Here is a tiny trained network, its code and every weight. The questions are about switching its units off for an input and a class, where a switched-off unit gives its printed mean instead of its output.

import numpy as np


def w(rows, s, z=0):
    codes = np.array(rows[::2]) - 128.0
    scale = np.full(codes.shape[1], s)
    scale[-1] = z or s
    return codes * scale


def f(y):
    return y / 2 * (1 + np.tanh(0.7978845608 * (y + 0.044715 * y**3)))


def log_softmax(a):
    a = a - a.max(-1, keepdims=True)
    return a - np.log(np.exp(a).sum(-1, keepdims=True))


def net(x, mask):
    res = np.array(x, float).reshape(1, 3) / 4 @ E
    y = f(res @ A[0][:, :-1].T + A[0][:, -1])
    res = res + np.where(mask, y, B[0][:, -1]) @ B[0][:, :-1]
    return log_softmax(res[-1] @ U[:, :-1].T + U[:, -1])


A, B = {}, {}
E = w([
[108,83,131,179],'x0',
[97,181,18,152],'x1',
[249,81,91,142],'x2',
],0.012)
A[0] = w([
[84,180,112,128,255],'n0',
[150,211,105,112,189],'n1',
[155,49,117,128,174],'n2',
[66,112,127,128,163],'n3',
[155,173,94,122,196],'n4',
[92,108,150,180,153],'n5',
[93,180,167,118,166],'n6',
[156,145,88,132,139],'n7',
[162,149,107,192,82],'n8',
[106,118,109,99,80],'n9',
[67,137,162,122,193],'n10',
[88,118,134,138,94],'n11',
[120,193,89,117,148],'n12',
[197,48,164,149,208],'n13',
[131,94,107,109,110],'n14',
[164,90,113,124,122],'n15',
[194,5,129,142,190],'n16',
[129,96,114,136,149],'n17',
[138,121,91,188,181],'n18',
[159,66,121,112,157],'n19',
[151,176,79,111,202],'n20',
],0.018,0.0055)
B[0] = w([
[73,194,142,150,211],'n0',
[78,149,10,102,182],'n1',
[175,90,145,153,192],'n2',
[111,135,160,172,178],'n3',
[150,109,62,177,173],'n4',
[117,120,176,172,162],'n5',
[85,167,141,128,191],'n6',
[133,111,106,144,162],'n7',
[141,122,98,107,156],'n8',
[139,137,125,142,131],'n9',
[29,157,190,131,199],'n10',
[123,126,145,176,149],'n11',
[88,174,101,105,185],'n12',
[179,46,118,74,241],'n13',
[146,128,137,135,135],'n14',
[134,79,120,177,170],'n15',
[204,45,158,144,251],'n16',
[147,134,128,180,144],'n17',
[106,129,128,171,176],'n18',
[149,83,127,126,182],'n19',
[139,148,71,153,185],'n20',
],0.012,0.017)
U = w([
[86,194,186,136,141],'0',
[93,194,30,108,131],'1',
[213,82,139,122,218],'2',
[117,120,157,9,8],'3',
],0.014,0.0016)

Each question gives the input, the list of numbers given to net, and the class t.
The units are the neurons (one row each of A and B). Each row of codes is followed by its name. A weight is (code - 128) times the scale printed after its matrix; where a second scale follows, it is the last column's (A, B and U).
mask holds one flag per neuron, in row order. A switched-off neuron (its flag False) gives its mean, the last column of its row in B, instead of its output. The means were averaged over made-up inputs and are rounded, as every weight is.
A unit's drop is (log p(t) with every unit on - log p(t) with that unit switched off) / (log p(t) with every unit on - log p(t) with every unit switched off).
The circuit of an input: a set's keep is (log p(t) with only the set's units on - log p(t) with every unit switched off) / (log p(t) with every unit on - log p(t) with every unit switched off). Starting from the 12 units with the biggest drops (on a tie, the unit counted first), units are removed one at a time, each time the one whose removal leaves the highest keep (on an exact tie, the one counted first), for as long as the keep stays at least 0.8.
units of the circuit, in order: the units of the circuit, biggest drop first
top k neurons: the k neurons with the biggest drops, biggest first
drop of u: that unit's drop, to one decimal
input [-7,-1,-3], class 1: units of the circuit, in order -> [n1]
input [4,8,-7], class 0: top 4 neurons -> [n10 n3 n0 n5]
input [-1,-2,-1], class 0: top 2 neurons -> [n13 n16]
input [-5,-1,-4], class 0: top 2 neurons -> [n10 n13]
input [-5,5,8], class 1: top 3 neurons -> [n1 n20 n12]
input [1,-5,-2], class 3: top 2 neurons -> [n16 n4]
input [0,3,3], class 1: top 2 neurons -> [n16 n13]
input [-7,-8,-3], class 3: drop of n3 -> 0.2
input [-7,3,1], class 1: drop of n17 -> 0.0
input [-4,-1,-3], class 0: drop of n20 -> 0.1
